Here is a tiny trained network, its code and every weight. The questions are about switching its units off for an input and a class, where a switched-off unit gives its printed mean instead of its output.

import numpy as np


def w(rows, s, z=0):
    codes = np.array(rows[::2]) - 128.0
    scale = np.full(codes.shape[1], s)
    scale[-1] = z or s
    return codes * scale


def f(y):
    return np.maximum(y, 0)


def log_softmax(a):
    a = a - a.max(-1, keepdims=True)
    return a - np.log(np.exp(a).sum(-1, keepdims=True))


def net(x, mask):
    res = np.array(x, float).reshape(1, 8) / 4 @ E
    y = f(res @ A[0][:, :-1].T + A[0][:, -1])
    res = res + np.where(mask, y, B[0][:, -1]) @ B[0][:, :-1]
    return log_softmax(res[-1] @ U[:, :-1].T + U[:, -1])


A, B = {}, {}
E = w([
[198,166,176,162,112],'x0',
[24,172,174,195,64],'x1',
[153,80,25,240,184],'x2',
[89,178,145,230,140],'x3',
[180,133,121,166,25],'x4',
[134,85,8,126,55],'x5',
[54,100,16,129,101],'x6',
[71,1,199,130,154],'x7',
],0.0071)
A[0] = w([
[154,26,137,174,186,209],'neuron 1',
[2,76,67,178,91,166],'neuron 2',
[107,38,136,131,54,221],'neuron 3',
[188,198,83,69,167,168],'neuron 4',
[137,158,51,139,84,165],'neuron 5',
[55,196,197,154,139,189],'neuron 6',
[206,87,96,33,119,253],'neuron 7',
[143,115,117,105,206,122],'neuron 8',
[191,111,161,101,91,136],'neuron 9',
[146,113,102,89,84,172],'neuron 10',
[147,105,162,219,157,174],'neuron 11',
[63,127,98,123,146,134],'neuron 12',
[56,139,166,89,144,138],'neuron 13',
[192,213,97,38,62,164],'neuron 14',
[143,89,155,48,125,140],'neuron 15',
[214,107,135,106,102,142],'neuron 16',
[119,244,156,120,140,173],'neuron 17',
[181,79,161,106,69,121],'neuron 18',
[126,102,204,100,144,192],'neuron 19',
[31,97,168,86,155,134],'neuron 20',
],0.01,0.0051)
B[0] = w([
[150,197,45,126,192,231],'neuron 1',
[178,130,37,19,29,245],'neuron 2',
[173,185,103,33,103,214],'neuron 3',
[117,10,125,209,161,220],'neuron 4',
[171,104,133,115,106,200],'neuron 5',
[39,163,122,160,86,242],'neuron 6',
[173,86,180,114,184,254],'neuron 7',
[101,116,113,148,202,183],'neuron 8',
[158,163,193,132,157,184],'neuron 9',
[186,84,148,96,111,179],'neuron 10',
[157,200,55,173,132,200],'neuron 11',
[150,81,93,74,88,176],'neuron 12',
[27,118,130,100,102,198],'neuron 13',
[143,32,187,193,81,242],'neuron 14',
[152,118,157,92,184,195],'neuron 15',
[207,149,193,150,143,190],'neuron 16',
[58,105,143,254,71,228],'neuron 17',
[172,177,210,70,117,177],'neuron 18',
[65,169,131,109,187,216],'neuron 19',
[38,131,102,52,136,215],'neuron 20',
],0.0068,0.0096)
U = w([
[71,232,202,228,42,175],'0',
[164,52,90,154,251,189],'1',
[183,3,188,156,95,124],'2',
[171,99,25,25,41,153],'3',
[181,169,241,57,182,78],'4',
[10,114,157,46,179,143],'5',
[199,230,46,166,214,173],'6',
[129,114,115,126,141,4],'7',
],0.0075,0.005)

Each question gives the input, the list of numbers given to net, and the class t.
The units are the neurons (one row each of A and B). Each row of codes is followed by its name. A weight is (code - 128) times the scale printed after its matrix; where a second scale follows, it is the last column's (A, B and U).
mask holds one flag per neuron, in row order. A switched-off neuron (its flag False) gives its mean, the last column of its row in B, instead of its output. The means were averaged over made-up inputs and are rounded, as every weight is.
A unit's drop is (log p(t) with every unit on - log p(t) with that unit switched off) / (log p(t) with every unit on - log p(t) with every unit switched off).
The circuit of an input: a set's keep is (log p(t) with only the set's units on - log p(t) with every unit switched off) / (log p(t) with every unit on - log p(t) with every unit switched off). Starting from the 12 units with the biggest drops (on a tie, the unit counted first), units are removed one at a time, each time the one whose removal leaves the highest keep (on an exact tie, the one counted first), for as long as the keep stays at least 0.8.
units of the circuit, in order: the units of the circuit, biggest drop first
most important unit: the unit with the biggest drop
top k neurons: the k neurons with the biggest drops, biggest first
input [-6,0,6,2,-2,2,3,5], class 3: most important unit : neuron 2
input [-3,-1,4,-5,6,-4,2,7], class 3: top 2 neurons : [neuron 3; neuron 2]
input [1,-3,3,7,-5,-1,0,8], class 6: units of the circuit, in order : [neuron 1; neuron 11]
input [-8,-8,6,4,6,8,-8,3], class 6: units of the circuit, in order : [neuron 1; neuron 14]
input [4,4,8,1,7,-6,4,-2], class 6: units of the circuit, in order : [neuron 11; neuron 14]
input [-7,-6,5,4,0,4,-2,-6], class 1: units of the circuit, in order : [neuron 4; neuron 3]
input [6,-8,0,4,-1,2,2,-2], class 2: units of the circuit, in order : [neuron 19; neuron 14; neuron 4]
input [-5,-6,1,8,4,-3,-5,-1], class 6: units of the circuit, in order : [neuron 14; neuron 11]
input [-5,-5,-3,5,5,-4,-3,-3], class 2: units of the circuit, in order : [neuron 1; neuron 14]
input [-1,-4,3,6,-3,-6,-6,1], class 6: units of the circuit, in order : [neuron 11; neuron 1]
input [6,1,-6,0,-5,3,4,-2], class 0: units of the circuit, in order : [neuron 2; neuron 17]
input [2,-1,2,0,1,0,-6,-4], class 2: units of the circuit, in order : [neuron 1; neuron 4; neuron 14]
input [5,7,-1,4,8,3,7,-7], class 3: top 2 neurons : [neuron 2; neuron 5]
input [-4,4,-4,0,6,-7,-2,6], class 5: top 2 neurons : [neuron 20; neuron 19]
input [6,-7,6,-8,-1,6,5,5], class 1: most important unit : neuron 7
input [1,4,5,6,-6,-3,5,-7], class 0: top 3 neurons : [neuron 17; neuron 6; neuron 1]
input [-8,-4,-5,-5,5,0,-1,-2], class 2: top 2 neurons : [neuron 14; neuron 4]
input [3,6,1,-8,-5,1,-7,-6], class 0: top 2 neurons : [neuron 17; neuron 2]
input [4,-6,1,-8,-6,5,1,-8], class 1: top 3 neurons : [neuron 8; neuron 17; neuron 2]
input [1,2,-1,4,-5,8,-6,4], class 3: most important unit : neuron 17
